Below are the code and all the weights of a small trained network. Each question names an input and a target symbol and asks about switching units off, where a switched-off unit gives its printed mean instead of its output.

import numpy as np


def w(rows, s, z=0):
    codes = np.array(rows[::2]) - 128.0
    scale = np.full(codes.shape[1], s)
    scale[-1] = z or s
    return codes * scale


def f(y):
    return y / 2 * (1 + np.tanh(0.7978845608 * (y + 0.044715 * y**3)))


def softmax(a):
    e = np.exp(a - a.max(-1, keepdims=True))
    return e / e.sum(-1, keepdims=True)


def log_softmax(a):
    a = a - a.max(-1, keepdims=True)
    return a - np.log(np.exp(a).sum(-1, keepdims=True))


def net(x, mask):
    ids = ['αβγδεζηθλμξπστφψ'.index(c) for c in x.split()]
    T = len(ids)
    res = E[ids] + P[:T]
    u = 0
    for l in range(2):
        r = res
        for j in range(3):
            rows = slice(4 * j, 4 * j + 4)
            q, k, v = (r @ M[l][rows].T for M in (Q, K, V))
            z = softmax(np.where(np.tri(T) > 0, q @ k.T / 4**0.5, -1e9)) @ v
            o = O[l][rows]
            res = res + np.where(mask[u + j], z, o[:, -1]) @ o[:, :-1]
        u += 3
        y = f(res @ A[l][:, :-1].T + A[l][:, -1])
        res = res + np.where(mask[u : u + 4], y, B[l][:, -1]) @ B[l][:, :-1]
        u += 4
    return log_softmax(res[-1] @ U[:, :-1].T + U[:, -1])


Q, K, V, O, A, B = {}, {}, {}, {}, {}, {}
E = w([
[76,135,208,154,154,147,107,183],'α',
[140,155,190,118,170,202,73,144],'β',
[48,166,152,181,94,133,188,121],'γ',
[133,123,187,100,192,167,73,69],'δ',
[128,69,209,124,165,141,72,137],'ε',
[135,123,200,126,104,79,121,156],'ζ',
[119,103,168,59,46,104,65,166],'η',
[123,162,148,163,148,90,100,199],'θ',
[107,88,119,149,184,7,171,145],'λ',
[143,123,104,119,178,162,43,143],'μ',
[118,125,140,102,97,73,40,92],'ξ',
[87,209,152,156,166,82,90,146],'π',
[131,123,95,136,56,45,127,217],'σ',
[218,164,146,137,143,98,145,64],'τ',
[210,133,73,159,112,99,136,130],'φ',
[145,183,88,115,60,18,113,121],'ψ',
],0.02)
P = w([
[84,94,177,254,31,202,81,88],'0',
[99,107,174,236,45,186,84,96],'1',
[121,112,158,226,62,170,80,108],'2',
[129,121,161,202,82,147,78,122],'3',
[147,130,154,180,93,128,80,131],'4',
[159,136,148,159,108,110,78,139],'5',
[169,135,140,140,123,92,74,145],'6',
[182,142,138,115,130,74,72,155],'7',
[197,151,127,97,159,63,70,158],'8',
[211,156,130,76,168,52,70,165],'9',
[202,149,122,59,179,38,63,164],'10',
],0.0082)
Q[0] = w([
[162,132,55,159,111,187,79,132],'L0H0',
[132,51,78,124,75,95,98,161],'L0H0',
[97,196,142,102,103,178,115,88],'L0H0',
[135,77,76,69,154,188,94,84],'L0H0',
[160,100,250,216,183,24,109,184],'L0H1',
[180,25,188,124,136,129,23,126],'L0H1',
[98,101,149,53,151,160,189,162],'L0H1',
[134,203,162,125,109,133,99,203],'L0H1',
[144,131,202,195,88,73,73,255],'L0H2',
[112,85,180,223,75,69,78,70],'L0H2',
[112,83,107,178,93,80,80,67],'L0H2',
[149,182,182,236,146,112,4,173],'L0H2',
],0.0078)
K[0] = w([
[206,116,120,80,73,130,116,115],'L0H0',
[192,121,138,194,121,115,126,66],'L0H0',
[149,237,138,127,145,101,72,126],'L0H0',
[166,150,189,163,78,217,115,69],'L0H0',
[130,117,112,81,234,20,182,172],'L0H1',
[169,135,103,42,181,103,53,171],'L0H1',
[79,149,187,110,142,202,118,151],'L0H1',
[51,124,120,79,139,113,117,130],'L0H1',
[110,74,123,95,254,9,228,74],'L0H2',
[163,125,85,93,129,61,110,97],'L0H2',
[179,120,126,90,107,118,163,116],'L0H2',
[163,45,54,70,229,59,197,167],'L0H2',
],0.0089)
V[0] = w([
[124,121,202,208,149,46,47,134],'L0H0',
[170,180,160,162,114,125,73,133],'L0H0',
[122,201,137,114,118,99,227,119],'L0H0',
[110,106,129,185,101,133,144,10],'L0H0',
[77,127,101,102,138,79,96,126],'L0H1',
[144,148,166,41,205,156,184,105],'L0H1',
[214,184,3,86,113,131,136,209],'L0H1',
[153,14,158,93,175,95,227,153],'L0H1',
[223,179,137,124,68,155,78,167],'L0H2',
[65,141,119,106,83,120,254,114],'L0H2',
[38,78,63,120,150,132,123,59],'L0H2',
[68,87,26,87,93,129,126,126],'L0H2',
],0.0058)
O[0] = w([
[147,171,151,215,154,130,118,134,254],'L0H0',
[108,133,165,135,177,143,86,188,178],'L0H0',
[144,148,142,115,194,113,156,120,94],'L0H0',
[125,118,118,215,72,141,144,156,152],'L0H0',
[155,96,93,221,226,119,101,122,149],'L0H1',
[55,150,30,53,123,104,113,127,53],'L0H1',
[90,174,32,186,41,192,116,144,96],'L0H1',
[123,134,89,112,122,10,165,209,122],'L0H1',
[158,144,225,209,70,72,81,92,125],'L0H2',
[1,132,50,64,73,81,127,159,87],'L0H2',
[117,187,64,57,167,93,158,133,106],'L0H2',
[127,103,36,112,69,109,146,94,97],'L0H2',
],0.0053,0.009)
A[0] = w([
[8,125,152,119,64,180,93,235,142],'L0N0',
[3,151,198,26,159,111,66,147,148],'L0N1',
[27,210,66,200,106,27,151,119,93],'L0N2',
[134,139,180,32,180,155,107,93,1],'L0N3',
],0.0056,0.0045)
B[0] = w([
[251,183,192,159,158,170,180,173,163],'L0N0',
[255,131,160,165,205,139,165,78,218],'L0N1',
[89,203,132,196,97,190,106,94,253],'L0N2',
[37,100,189,169,149,144,179,132,120],'L0N3',
],0.0076,0.0021)
Q[1] = w([
[81,112,141,112,150,90,179,174],'L1H0',
[165,111,184,177,69,71,42,165],'L1H0',
[134,251,221,166,147,96,104,144],'L1H0',
[129,165,116,225,158,130,141,206],'L1H0',
[108,146,153,160,144,65,146,248],'L1H1',
[172,96,82,179,169,126,74,106],'L1H1',
[43,122,73,23,93,168,165,171],'L1H1',
[126,133,104,198,104,115,83,119],'L1H1',
[180,125,182,133,164,79,115,137],'L1H2',
[97,108,188,182,192,83,87,177],'L1H2',
[67,136,150,63,164,192,181,182],'L1H2',
[123,85,143,118,118,116,185,121],'L1H2',
],0.012)
K[1] = w([
[152,98,130,140,159,214,90,145],'L1H0',
[129,170,21,152,215,65,123,134],'L1H0',
[137,65,67,75,190,62,137,188],'L1H0',
[166,144,82,55,101,86,118,38],'L1H0',
[193,254,109,88,112,145,142,171],'L1H1',
[123,138,75,123,162,35,107,125],'L1H1',
[100,83,155,170,77,235,104,96],'L1H1',
[97,131,51,146,80,109,177,152],'L1H1',
[233,96,88,105,151,73,47,176],'L1H2',
[159,195,95,26,176,78,119,136],'L1H2',
[76,79,198,90,199,178,158,202],'L1H2',
[102,135,178,121,89,167,97,138],'L1H2',
],0.0097)
V[1] = w([
[143,120,150,118,143,61,148,2],'L1H0',
[181,30,70,119,130,160,121,109],'L1H0',
[208,127,150,178,52,74,219,175],'L1H0',
[183,201,59,167,159,171,170,123],'L1H0',
[89,174,161,126,71,117,32,93],'L1H1',
[152,147,162,122,230,239,87,136],'L1H1',
[157,110,71,65,195,93,99,103],'L1H1',
[154,120,112,119,41,107,104,216],'L1H1',
[117,57,159,154,124,148,56,231],'L1H2',
[41,227,113,137,143,58,41,93],'L1H2',
[116,43,26,198,141,93,108,120],'L1H2',
[114,155,128,171,212,139,188,159],'L1H2',
],0.01)
O[1] = w([
[147,145,171,122,157,50,129,50,148],'L1H0',
[209,27,141,138,141,155,39,104,87],'L1H0',
[159,97,129,156,81,80,168,171,251],'L1H0',
[97,164,101,254,91,146,82,105,155],'L1H0',
[148,220,166,113,134,163,149,181,172],'L1H1',
[158,121,67,187,208,99,153,158,136],'L1H1',
[126,129,120,146,119,126,171,82,41],'L1H1',
[149,108,140,100,33,151,185,162,149],'L1H1',
[77,56,6,76,149,120,94,127,207],'L1H2',
[84,163,178,86,113,152,74,206,135],'L1H2',
[109,79,103,189,93,96,49,178,143],'L1H2',
[102,39,181,192,152,201,167,176,136],'L1H2',
],0.0097,0.015)
A[1] = w([
[2,97,216,167,188,98,132,89,91],'L1N0',
[54,176,119,88,14,177,170,166,148],'L1N1',
[28,105,102,157,55,10,185,130,145],'L1N2',
[48,71,253,181,163,147,89,228,3],'L1N3',
],0.0049,0.0047)
B[1] = w([
[99,138,84,123,108,80,92,2,199],'L1N0',
[165,1,90,136,96,159,149,48,205],'L1N1',
[82,138,214,68,115,124,143,139,248],'L1N2',
[158,165,47,91,56,124,148,94,255],'L1N3',
],0.0088,0.0095)
U = w([
[130,127,83,156,146,105,199,120,26],'α',
[104,129,166,132,166,208,153,117,251],'β',
[66,157,148,193,125,187,198,98,155],'γ',
[148,148,123,118,139,131,95,25,137],'δ',
[137,76,114,75,165,90,124,110,186],'ε',
[96,115,224,84,177,81,185,210,137],'ζ',
[220,185,19,35,120,35,180,87,2],'η',
[83,166,63,107,145,123,180,240,86],'θ',
[82,152,58,92,111,31,180,108,115],'λ',
[76,130,69,96,146,196,49,154,231],'μ',
[123,171,155,38,164,50,39,177,87],'ξ',
[118,253,43,107,148,91,131,141,130],'π',
[120,90,74,50,108,142,156,161,63],'σ',
[155,186,255,168,154,74,165,105,9],'τ',
[118,99,211,230,127,94,73,170,184],'φ',
[153,234,152,93,79,157,149,127,126],'ψ',
],0.0054,0.0049)

Each question gives the input, a string of symbols that net reads in full, and the target symbol t.
The units are the heads (4 rows each of Q, K, V and O) and the neurons (one row each of A and B). Each row of codes is followed by its name. A weight is (code - 128) times the scale printed after its matrix; where a second scale follows, it is the last column's (O, A, B and U).
mask holds one flag per unit, layer by layer, with each layer's heads first. A switched-off unit (its flag False) gives its mean, the last column of its rows in O or B, instead of its output. The means were averaged over made-up inputs and are rounded, as every weight is.
A unit's drop is (log p(t) with every unit on - log p(t) with that unit switched off) / (log p(t) with every unit on - log p(t) with every unit switched off).
The circuit of an input: a set's keep is (log p(t) with only the set's units on - log p(t) with every unit switched off) / (log p(t) with every unit on - log p(t) with every unit switched off). Starting from the 12 units with the biggest drops (on a tie, the unit counted first), units are removed one at a time, each time the one whose removal leaves the highest keep (on an exact tie, the one counted first), for as long as the keep stays at least 0.8.
units of the circuit, in order: the units of the circuit, biggest drop first
unit that matters most: the unit with the biggest drop
k most important neurons: the k neurons with the biggest drops, biggest first
top k neurons in layer l: the k neurons of layer l with the biggest drops, biggest first
which heads matter: for each layer, one digit per head in row order, 1 if its drop is at least 0.15 and else 0, layers parted by /
input δ φ α π ε, target π: most important neuron	(L1N3)
input σ φ γ λ λ μ μ ξ, target ξ: which heads matter	000 / 001
input ε π γ η ξ π, target π: which heads matter	110 / 010
input ε β ε α τ η, target τ: units of the circuit, in order	(L1H2 L1H0)
input μ γ φ ζ γ ψ δ, target ψ: units of the circuit, in order	(L1H1 L1H2)
input θ ζ θ θ σ π φ β σ σ, target σ: 2 most important neurons	(L1N1 L0N1)
input ζ φ β π ζ ψ φ γ, target ψ: which heads matter	001 / 011
input λ ξ φ φ λ, target φ: units of the circuit, in order	(L0H2 L1H0 L1H2)
input λ α φ φ η γ τ, target τ: units of the circuit, in order	(L1H2 L1N3)
input ζ θ ζ θ μ, target μ: which heads matter	000 / 101
input τ ε α β ε δ, target ε: 2 most important neurons	(L0N3 L1N3)
input ξ ζ ζ φ α λ γ ε, target ε: which heads matter	001 / 011
input λ ε θ θ, target θ: which heads matter	001 / 001
input ζ φ ψ δ φ, target ψ: unit that matters most	L1H1
input φ η ψ φ φ β φ δ φ, target φ: which heads matter	000 / 100
input β φ λ θ η, target η: units of the circuit, in order	(L1H2 L0N0 L0N1 L0H2)
input α ξ η, target ξ: 2 most important neurons	(L1N3 L1N1)
input γ φ π, target φ: which heads matter	000 / 101
input μ ζ ψ α, target ψ: units of the circuit, in order	(L1H1 L1N3)
input σ ξ ξ μ μ ζ θ φ α ξ, target φ: units of the circuit, in order	(L1H0 L0H2)
input φ π ε λ α, target α: unit that matters most	L0H2
input δ ε λ λ σ λ π φ λ, target φ: which heads matter	001 / 101
input γ σ γ ζ δ ξ δ, target ξ: which heads matter	000 / 101
input ε μ σ ζ φ λ π η η ψ λ, target ψ: units of the circuit, in order	(L1H2 L1H1)
input φ ε φ φ η ζ θ, target θ: which heads matter	110 / 110
input γ τ η ε γ π λ ψ ψ μ δ, target δ: which heads matter	101 / 110
input θ ζ φ ε σ δ σ ε λ, target λ: top 2 neurons in layer 1	(L1N3 L1N0)
input ε φ φ λ λ γ ζ λ η τ, target τ: units of the circuit, in order	(L1H2)
input η ψ π, target ψ: units of the circuit, in order	(L1H1 L1H2)
input η ξ σ π δ φ φ π, target φ: which heads matter	000 / 100
